Rows with their classes
[ 23   6 -28  14   2  20  -4  -1   3   5 -25  -1 -26  -3  15   0   2 -12
  27   4 -20  -9  14  -7  -6  13   5 -14  -7  -1  -5 -22   7  -6  -1  20
  18  -7 -34  13 -50  -5 -18  13  -6   9   7   7   1   2  -9   1 -20  -9
   5  -2  13]	T
[ 11  11 -23  17  12  12  -1  -5  -2   7 -19  -2 -26   5  55 -11  -1  -6
  25  -5   3   5  -8  -6  -9  -1 -14  -1  -6  -2   6 -27 -22  -4  -1  13
   5  -2   8   8  -5  10   4  19  -8  14   3   4  13   3   2  10 -14  10
   3 -15  -8]	T
[-23   3   2  27   5   4  -5   9   4   5  -2  19   4  -2  -2  -1   5   4
  -8  14   6  10  -9   0  11  -6  -4  16   7  -6  19 -20 -16  -3   5 -20
 -33  -7  -2  -4  60   7   3   1  -1  -7 -10   4  -5   1   3   4  16  -1
  26  10  -7]	R
[ 12  -5 -18   7   0   4  11   1  -6   4 -13  -1 -15  -1  15  -7   3   3
   9 -12  -8 -11   4  -2   0   3   1  -2  -2  -1   1  -1 -28 -10 -13  -5
   0  -6 -39  -6  11   6   4   8 -12  -7  11  -1   9  -6   5  13  -1   2
  -1 -27   4]	T
[  1  -5 -29   4  20  -9 -16  -2  -7   6 -37   9  39  -3  -4 -11   3  -5
  10   7   0   8  -7   1  -5 -12  -9  12 -13   2   6 -26  21   4  39  17
 -12  -2 -16  -3  14   6  -6  -5   2  -8   1   0  -3 -36  -2   0  -8  -3
  -1   1  14]	Y
[ -5   2 -40  32  17  13 -21  -5  -1   4 -39   4  -5   7  25 -11   4  -8
  12  21   8   8 -10 -23  -6  -2 -30  14  -8  -8  21 -47   8  21  23   4
 -14   9  -9   8  -3  -1   2   9   1  19   0  20   5   4   5  12  -8 -11
  -2  -8 -13]	K
[ 12   5 -31   6  10   1 -20   8 -10   3   2   4 -12   3  24  -6   9 -14
   7  80   1   2  -7 -13  -4  13 -44  20 -19   5  -3 -13  39   7   5  25
  18   6   0  15 -51  -2  -6  14   6  21   5  30   2  -5   4  10  15   4
   4   8  32]	T
[ 10  -1 -11   8  -7  -1   5   7   1   0  -2  -6  -9  -4   3  12   1  -1
 -13   0  -6 -11   0 -11  13   4   1  -3   1   4  -3  23  -3  -1 -17   1
  10 -15 -23   6 -20  -3 -12   2   6   9   9  -1   9  -2  -2   0   9  10
   6  -9   3]	T
[  1  10  -3  -2   6   9  -3   1  -1 -17   0 -12 -39   0  21  -8   3   4
  17  -6   8 -12  -3   3 -13  18 -10   0 -13   1  -1 -28  23 -11  12  14
  -3   3 -25   7   1  21  -7  23 -19  20  16   5   6   5   3  -1 -16  -6
   4 -17  14]	T
[ -4  -4  38 -21   2 -24  -4 -10   3   0  -1  10   1   0 -17  -3   4  13
  15 -21   2   3   5  20  -5 -12  26  -7   2  -9 -15 -14  23   6  26  -1
 -10   3  31  -5  43   3   5  11   7   6   4   1   2  -2  12 -13 -24  -1
  -3  -9  -4]	Y
[ -9   2   2  13   2  10   5  -7  -3   0  16  -4 -36  -7  16   0  -7  -3
  15  13  -1  -9  13 -12   2   3  -2 -11   2   5 -16   8  -6 -13 -13 -10
  18   0 -27   7 -27  -2 -18  15  -7  10  15  -5   6  -3  -6  -3   1   0
  -6  -6  16]	T
[  8   5 -19  25  16  21 -15   0   0  10 -10   5 -25  17  19 -12   5  15
  -1  21  21   6  -9   4  -2 -11  -3  15   4 -11  23 -32   9  11   8   2
 -31   2 -24 -17  73   2  -8  14  -9   2   2  14  -2  -3  -5   5 -14  -5
  -6 -16   0]	K
[ 16   4 -32  11   5   9 -42   8  -4  -2 -16  -4 -27  -3  20  -3  11 -10
  18   1  -1   2  -7 -27 -12   2 -18   9 -15   3  13  -8   7  -6   4   4
  19   4 -13   7  -1 -11  -5  14  -1  21   8   4  -7  -3   2   7   2  -4
   8  -8  10]	T
[-26  -5  20 -11  11   6 -29   3  -7  -5   5  12  10 -15 -24  -8   8  14
   7  18  17  15 -14   9 -11  -6  10   4 -11   4  -6 -48  73  21  47  21
 -18   7  29   2  18  -8  -5  16  12   8  -7   4   8  14  -8 -19 -17  -5
  -2  -7  19]	Y
[-10 -11   4 -10  10   6 -12   5  -6   0   8  -1 -23  -4  -2  -5   5  11
  15  13  13   0  15  13 -10 -12  15   1  -1 -19 -22  -3  37  -8  11   2
   0   1  -3   0  21  -1 -17   3  -1  37  12  13   4  -3   8 -16 -29  -6
  -1  -7  -4]	Y
[ 25   4 -27  20 -12  -4   0  12  -4  26 -35   6 -39  14  29  -9   9  -9
   9 -19  -2  -6  -8 -18  16 -11 -32  13 -14 -13  13   1 -32  -3  -7  -3
  18  -1 -28  -4  40   5   2  -5   2  24   1   6   3  -3   4   7   0   7
  -9 -18  -8]	K
[  7  -3 -34  21  16   3 -15  10   4   1 -79  -2  -2   9  20 -13  24  -1
  21  -8  16   9 -17  -3   7 -15  -4  18  -6  -8  25 -35 -16   2  12   6
 -24   5   0  -5  70   1 -55   1  -6  23 -10  -1   9   3  16   3 -23 -10
 -14 -14 -17]	K
[  1   8 -10  12  -5  14  -2   8  -4   5   2   0 -25  -5  14   2   6  -5
  -3  11  -2   0   1   3   1   6 -12   6  -4   4  -1  -5  -3 -16   3   4
  -6  -7 -31   3   8 -25 -12  15  -8  13   9  -5   5 -11  -6   6   0   0
   8  -2  11]	T
[-25  -5 -15  -1  19 -10 -22  -5  -1  -3   6  13  19 -13  -2  -9   3  12
  -8  27  -2   9   4   4  -9  -8  -3  15   1  -7  -4 -32  47  19  19  11
 -13  -4   3 -25  25   0 -15   6   9 -12   5  -2   0  -9   1  -1 -11   0
  -3   6  12]	Y
[-26 -12  27 -13  17  -8 -19   2 -13   0  -3  10 -54  -6  -7  -7   9   7
   6   7  12 -16  -3   3  -4   7   4  25 -12  13 -12 -37  51  -8  25  18
   6  -8  14   7   0  -3 -12  16  17  22   8 -13  11  -5   1 -12 -25   0
 -19  -2  19]	Y
[ 21   1 -18  18   3  -1   6  18   0  -2 -43  -7 -10   2   5  -4   1  -1
   6  -8  20 -10   3  -4   1  16  -2   2  -5  13   0 -10 -16  -6  -7   9
  12 -12 -28   5  12   5 -14   7   4  17 -18  -4   3 -20   2   5 -22  11
  -1  -9  -5]	T
[ 21  13 -26  20  14  10  -6  10  -1   8 -13   4   3   1  37 -21   5  -9
  -2  -5   1   6 -11   6  -2  -9 -38  11  -5  -9  31 -35 -15  11 -17  10
 -17   7   1   5  17  -8  13   6   3   3   9   6  -8   3  -1  21   0  -2
   0  -4   3]	K
[ 10   6 -38  17  17  -8  -6   5  -6  10 -30  -9 -36  10  27 -12   7 -11
  18   9  23   6  -1  -4  -4   3 -29  10 -12  -1  -7  -5  16  -6   9   9
   9  -4 -35   1  15   4 -19   6 -12  30   1   2  13 -11   2   1   0 -25
   9 -12  26]	T
[ -5 -11  26 -45   4  -4  -2  -7  -3  -9  18 -13  15  -4 -20  -5   4  15
   2  -4   6  24  -1  26  -7  -1  39  -4  -2 -18 -15 -30  53 -11  33  11
 -32   5   7  -3  45  -1   3   2 -10  -9  -1   8   0  -8   9 -15 -35  -8
  -1  -3  12]	Y
